Here is a tiny trained network, its code and every weight. The questions are about switching its units off for an input and a target symbol, where a switched-off unit gives its printed mean instead of its output.

import numpy as np


def w(rows, s, z=0):
    codes = np.array(rows[::2]) - 128.0
    scale = np.full(codes.shape[1], s)
    scale[-1] = z or s
    return codes * scale


def f(y):
    return np.maximum(y, 0)


def softmax(a):
    e = np.exp(a - a.max(-1, keepdims=True))
    return e / e.sum(-1, keepdims=True)


def log_softmax(a):
    a = a - a.max(-1, keepdims=True)
    return a - np.log(np.exp(a).sum(-1, keepdims=True))


def net(x, mask):
    ids = ['αβγδεζηθλξπστφψω'.index(c) for c in x.split()]
    T = len(ids)
    res = E[ids] + P[:T]
    u = 0
    for l in range(3):
        r = res
        for j in range(3):
            rows = slice(2 * j, 2 * j + 2)
            q, k, v = (r @ M[l][rows].T for M in (Q, K, V))
            z = softmax(np.where(np.tri(T) > 0, q @ k.T / 2**0.5, -1e9)) @ v
            o = O[l][rows]
            res = res + np.where(mask[u + j], z, o[:, -1]) @ o[:, :-1]
        u += 3
        y = f(res @ A[l][:, :-1].T + A[l][:, -1])
        res = res + np.where(mask[u : u + 8], y, B[l][:, -1]) @ B[l][:, :-1]
        u += 8
    return log_softmax(res[-1] @ U[:, :-1].T + U[:, -1])


Q, K, V, O, A, B = {}, {}, {}, {}, {}, {}
E = w([
[85,154,103,132,160,190],'α',
[194,198,85,49,141,111],'β',
[101,66,69,143,122,193],'γ',
[128,138,86,143,90,179],'δ',
[204,224,69,165,153,75],'ε',
[107,107,159,191,111,126],'ζ',
[97,187,82,86,136,242],'η',
[111,124,91,124,79,239],'θ',
[135,173,84,106,67,42],'λ',
[108,83,43,149,176,116],'ξ',
[143,225,74,121,157,141],'π',
[104,159,155,134,71,163],'σ',
[51,76,107,178,127,124],'τ',
[43,119,71,131,120,125],'φ',
[166,194,59,116,120,60],'ψ',
[158,186,3,195,152,107],'ω',
],0.013)
P = w([
[153,105,153,114,76,68],'0',
[82,171,91,120,112,192],'1',
[177,152,110,190,140,129],'2',
[51,228,123,99,139,172],'3',
[97,180,126,55,186,180],'4',
[143,164,80,118,167,187],'5',
[226,132,140,196,149,151],'6',
[105,195,129,139,119,140],'7',
[75,189,113,40,138,196],'8',
[191,73,175,99,253,182],'9',
[75,224,77,100,114,144],'10',
[150,162,79,108,152,131],'11',
[103,151,175,169,79,188],'12',
[75,224,115,99,82,132],'13',
],0.014)
Q[0] = w([
[136,57,153,92,179,162],'L0H1',
[188,63,154,180,123,93],'L0H1',
[131,115,117,77,193,157],'L0H2',
[130,75,152,250,120,120],'L0H2',
[141,93,186,141,131,99],'L0H3',
[213,101,107,195,167,108],'L0H3',
],0.11)
K[0] = w([
[194,222,102,116,210,181],'L0H1',
[74,168,136,147,178,253],'L0H1',
[196,75,160,104,167,78],'L0H2',
[56,96,122,208,103,243],'L0H2',
[60,231,99,116,145,206],'L0H3',
[94,91,199,96,141,214],'L0H3',
],0.079)
V[0] = w([
[49,117,97,134,157,2],'L0H1',
[141,191,62,141,130,148],'L0H1',
[178,156,179,83,74,147],'L0H2',
[142,108,173,157,192,170],'L0H2',
[165,219,155,51,172,99],'L0H3',
[129,106,150,98,61,107],'L0H3',
],0.025)
O[0] = w([
[232,137,89,185,118,183,223],'L0H1',
[162,199,50,124,130,80,217],'L0H1',
[91,59,95,170,70,164,166],'L0H2',
[96,163,211,152,124,108,4],'L0H2',
[186,167,131,159,9,128,204],'L0H3',
[139,48,105,68,61,147,145],'L0H3',
],0.012,0.015)
A[0] = w([
[143,115,226,93,179,134,57],'L0N1',
[100,212,116,159,212,165,89],'L0N2',
[163,126,183,125,170,180,2],'L0N3',
[68,120,188,74,162,111,64],'L0N4',
[137,70,246,200,135,137,114],'L0N5',
[118,162,156,26,142,79,53],'L0N6',
[121,191,201,80,90,110,54],'L0N7',
[86,85,57,53,234,30,101],'L0N8',
],0.011,0.0098)
B[0] = w([
[152,137,134,159,160,3,139],'L0N1',
[144,100,109,74,42,132,253],'L0N2',
[149,105,80,231,139,124,136],'L0N3',
[123,139,152,104,140,95,151],'L0N4',
[228,109,122,12,205,169,137],'L0N5',
[209,111,102,184,127,145,166],'L0N6',
[198,141,100,133,149,156,160],'L0N7',
[98,203,170,188,86,215,233],'L0N8',
],0.011,0.017)
Q[1] = w([
[159,118,78,89,142,163],'L1H1',
[112,50,120,65,97,71],'L1H1',
[91,96,131,125,113,119],'L1H2',
[111,111,247,73,173,66],'L1H2',
[181,209,191,164,112,170],'L1H3',
[177,111,112,138,125,96],'L1H3',
],0.11)
K[1] = w([
[159,132,139,159,213,78],'L1H1',
[86,254,198,118,154,216],'L1H1',
[140,121,145,152,171,173],'L1H2',
[104,227,205,177,56,169],'L1H2',
[76,219,127,172,148,230],'L1H3',
[70,75,165,116,77,167],'L1H3',
],0.075)
V[1] = w([
[102,82,157,192,174,181],'L1H1',
[181,105,179,130,7,142],'L1H1',
[44,164,155,110,71,64],'L1H2',
[98,44,174,80,130,139],'L1H2',
[142,188,86,115,239,123],'L1H3',
[79,151,117,143,129,144],'L1H3',
],0.017)
O[1] = w([
[184,206,142,138,147,108,39],'L1H1',
[129,163,117,70,143,239,250],'L1H1',
[2,251,162,153,126,177,2],'L1H2',
[150,91,230,159,111,166,43],'L1H2',
[89,96,46,177,186,144,69],'L1H3',
[102,42,110,89,167,109,145],'L1H3',
],0.008,0.073)
A[1] = w([
[148,98,94,95,129,172,36],'L1N1',
[58,143,200,114,147,97,2],'L1N2',
[101,123,181,56,45,36,37],'L1N3',
[70,133,200,163,126,23,53],'L1N4',
[93,178,202,111,126,163,53],'L1N5',
[3,113,192,53,142,69,116],'L1N6',
[115,163,191,160,158,108,114],'L1N7',
[50,133,220,106,165,77,52],'L1N8',
],0.012,0.0087)
B[1] = w([
[139,214,240,128,98,46,247],'L1N1',
[157,27,130,99,112,75,131],'L1N2',
[75,125,230,127,83,135,141],'L1N3',
[154,157,141,96,125,158,128],'L1N4',
[100,2,130,134,58,85,142],'L1N5',
[125,127,68,217,157,219,132],'L1N6',
[139,98,115,33,127,110,131],'L1N7',
[112,108,122,39,137,68,131],'L1N8',
],0.0092,0.13)
Q[2] = w([
[119,173,61,159,124,2],'L2H1',
[153,91,109,174,181,57],'L2H1',
[125,84,77,145,178,135],'L2H2',
[126,196,95,49,137,54],'L2H2',
[52,67,143,168,157,158],'L2H3',
[186,149,25,101,168,71],'L2H3',
],0.095)
K[2] = w([
[186,178,2,108,230,195],'L2H1',
[103,141,78,57,150,115],'L2H1',
[167,152,153,125,59,63],'L2H2',
[82,14,187,143,119,96],'L2H2',
[113,237,92,149,124,166],'L2H3',
[140,77,209,152,65,98],'L2H3',
],0.081)
V[2] = w([
[106,62,165,129,73,231],'L2H1',
[79,135,43,182,101,71],'L2H1',
[141,159,229,106,163,169],'L2H2',
[42,153,105,111,67,173],'L2H2',
[50,181,35,123,125,2],'L2H3',
[170,20,168,204,207,177],'L2H3',
],0.0095)
O[2] = w([
[62,89,134,132,87,84,117],'L2H1',
[80,93,186,7,149,186,56],'L2H1',
[127,168,136,206,125,103,159],'L2H2',
[74,133,107,71,119,44,103],'L2H2',
[158,222,53,109,194,212,94],'L2H3',
[81,2,57,179,139,77,7],'L2H3',
],0.0062,0.11)
A[2] = w([
[157,92,185,252,126,114,114],'L2N1',
[215,24,92,202,229,59,2],'L2N2',
[2,142,140,24,182,184,21],'L2N3',
[216,232,196,163,128,204,62],'L2N4',
[31,50,180,153,219,43,17],'L2N5',
[175,43,175,141,8,118,98],'L2N6',
[136,205,106,47,111,32,174],'L2N7',
[225,68,63,80,177,216,102],'L2N8',
],0.0059,0.0094)
B[2] = w([
[101,214,59,11,124,79,178],'L2N1',
[42,109,207,145,118,217,155],'L2N2',
[203,91,107,195,130,29,141],'L2N3',
[99,27,88,126,173,101,252],'L2N4',
[199,188,82,122,94,179,144],'L2N5',
[118,158,76,169,254,159,214],'L2N6',
[99,95,128,206,111,236,209],'L2N7',
[75,150,242,110,64,26,162],'L2N8',
],0.0086,0.18)
U = w([
[181,45,147,171,130,40,52],'α',
[156,58,157,90,107,58,238],'β',
[162,24,143,164,104,60,110],'γ',
[166,62,124,137,97,104,99],'δ',
[197,9,153,202,102,84,195],'ε',
[137,36,128,150,141,80,94],'ζ',
[148,7,132,159,98,50,179],'η',
[158,77,171,183,94,76,123],'θ',
[157,14,164,173,129,50,72],'λ',
[175,47,132,144,99,113,105],'ξ',
[135,55,125,135,109,39,60],'π',
[148,39,135,155,105,55,118],'σ',
[165,7,169,179,107,39,159],'τ',
[155,29,143,155,107,61,251],'φ',
[139,13,172,171,137,54,2],'ψ',
[144,6,135,157,93,51,143],'ω',
],0.0021,0.005)

Each question gives the input, a string of symbols that net reads in full, and the target symbol t.
The units are the heads (2 rows each of Q, K, V and O) and the neurons (one row each of A and B). Each row of codes is followed by its name. A weight is (code - 128) times the scale printed after its matrix; where a second scale follows, it is the last column's (O, A, B and U).
mask holds one flag per unit, layer by layer, with each layer's heads first. A switched-off unit (its flag False) gives its mean, the last column of its rows in O or B, instead of its output. The means were averaged over made-up inputs and are rounded, as every weight is.
A unit's drop is (log p(t) with every unit on - log p(t) with that unit switched off) / (log p(t) with every unit on - log p(t) with every unit switched off).
The circuit of an input: a set's keep is (log p(t) with only the set's units on - log p(t) with every unit switched off) / (log p(t) with every unit on - log p(t) with every unit switched off). Starting from the 12 units with the biggest drops (on a tie, the unit counted first), units are removed one at a time, each time the one whose removal leaves the highest keep (on an exact tie, the one counted first), for as long as the keep stays at least 0.8.
units of the circuit, in order: the units of the circuit, biggest drop first
unit that matters most: the unit with the biggest drop
k most important neurons: the k neurons with the biggest drops, biggest first
k most important neurons of layer l: the k neurons of layer l with the biggest drops, biggest first
heads that matter: for each layer, one digit per head in row order, 1 if its drop is at least 0.15 and else 0, layers parted by /
input ψ λ σ ω ξ λ θ ω δ, target ε: units of the circuit, in order : [L2N1, L2N8]
input β β ε α α φ β γ φ γ η ψ η, target θ: heads that matter : 101 / 111 / 110
input ζ ω θ β β π, target ζ: 4 most important neurons of layer 2 : [L2N1, L2N6, L2N2, L2N8]
input ω ω ε ψ β β ω ω β, target β: units of the circuit, in order : [L2H1, L2N6, L0H1, L1H2]
input ψ ζ β β β ζ ψ λ β ω, target ε: unit that matters most : L0N2
input ω ω φ ψ, target β: 2 most important neurons : [L2N8, L2N6]
input ζ τ ω ψ τ γ σ α ω β λ, target ζ: heads that matter : 101 / 111 / 001
input β ζ ψ ζ σ, target θ: heads that matter : 101 / 110 / 110
input ω η ψ λ, target β: heads that matter : 100 / 111 / 110
input β β ψ, target θ: 2 most important neurons of layer 2 : [L2N4, L2N7]
input σ π λ β, target π: heads that matter : 111 / 011 / 101
input ω θ β ε ξ θ, target β: 2 most important neurons : [L2N8, L2N6]
input β β ω ω β, target θ: heads that matter : 111 / 011 / 110
input ψ β β, target ε: unit that matters most : L0H3
input β β ω ξ ε, target θ: heads that matter : 111 / 011 / 110
input τ β π β ω β ω θ, target ψ: heads that matter : 101 / 110 / 011
input ε ω ψ ω, target ξ: heads that matter : 001 / 110 / 001
input λ ψ ω ω ω ε ω ω ω τ ψ, target α: heads that matter : 111 / 010 / 111
input τ ω ε ω ω λ ε, target ψ: 2 most important neurons of layer 2 : [L2N2, L2N8]
input ζ τ θ, target ζ: 4 most important neurons : [L2N1, L2N6, L0N5, L2N2]
input ζ τ β ω η λ θ, target ζ: heads that matter : 111 / 110 / 001
input σ β λ ω ξ π λ ε ζ ω ε, target π: unit that matters most : L2N1
input λ η ζ σ ξ σ ψ ω ω σ ψ, target α: 2 most important neurons : [L2N1, L2N6]
input β β σ θ ψ σ π, target θ: 2 most important neurons of layer 2 : [L2N4, L2N1]
input ω δ ω ω ψ, target β: 2 most important neurons : [L0N8, L2N8]
input θ β α β, target η: 2 most important neurons : [L1N1, L1N5]
input ζ ω π ψ γ φ ζ β λ ω η ω σ ω, target ζ: heads that matter : 101 / 110 / 001
input ψ ψ α β ψ π ψ λ β τ β ω, target ε: unit that matters most : L0H1
input λ ζ ω ψ α ω σ τ ψ ω τ ω β β, target α: 2 most important neurons : [L2N6, L2N1]
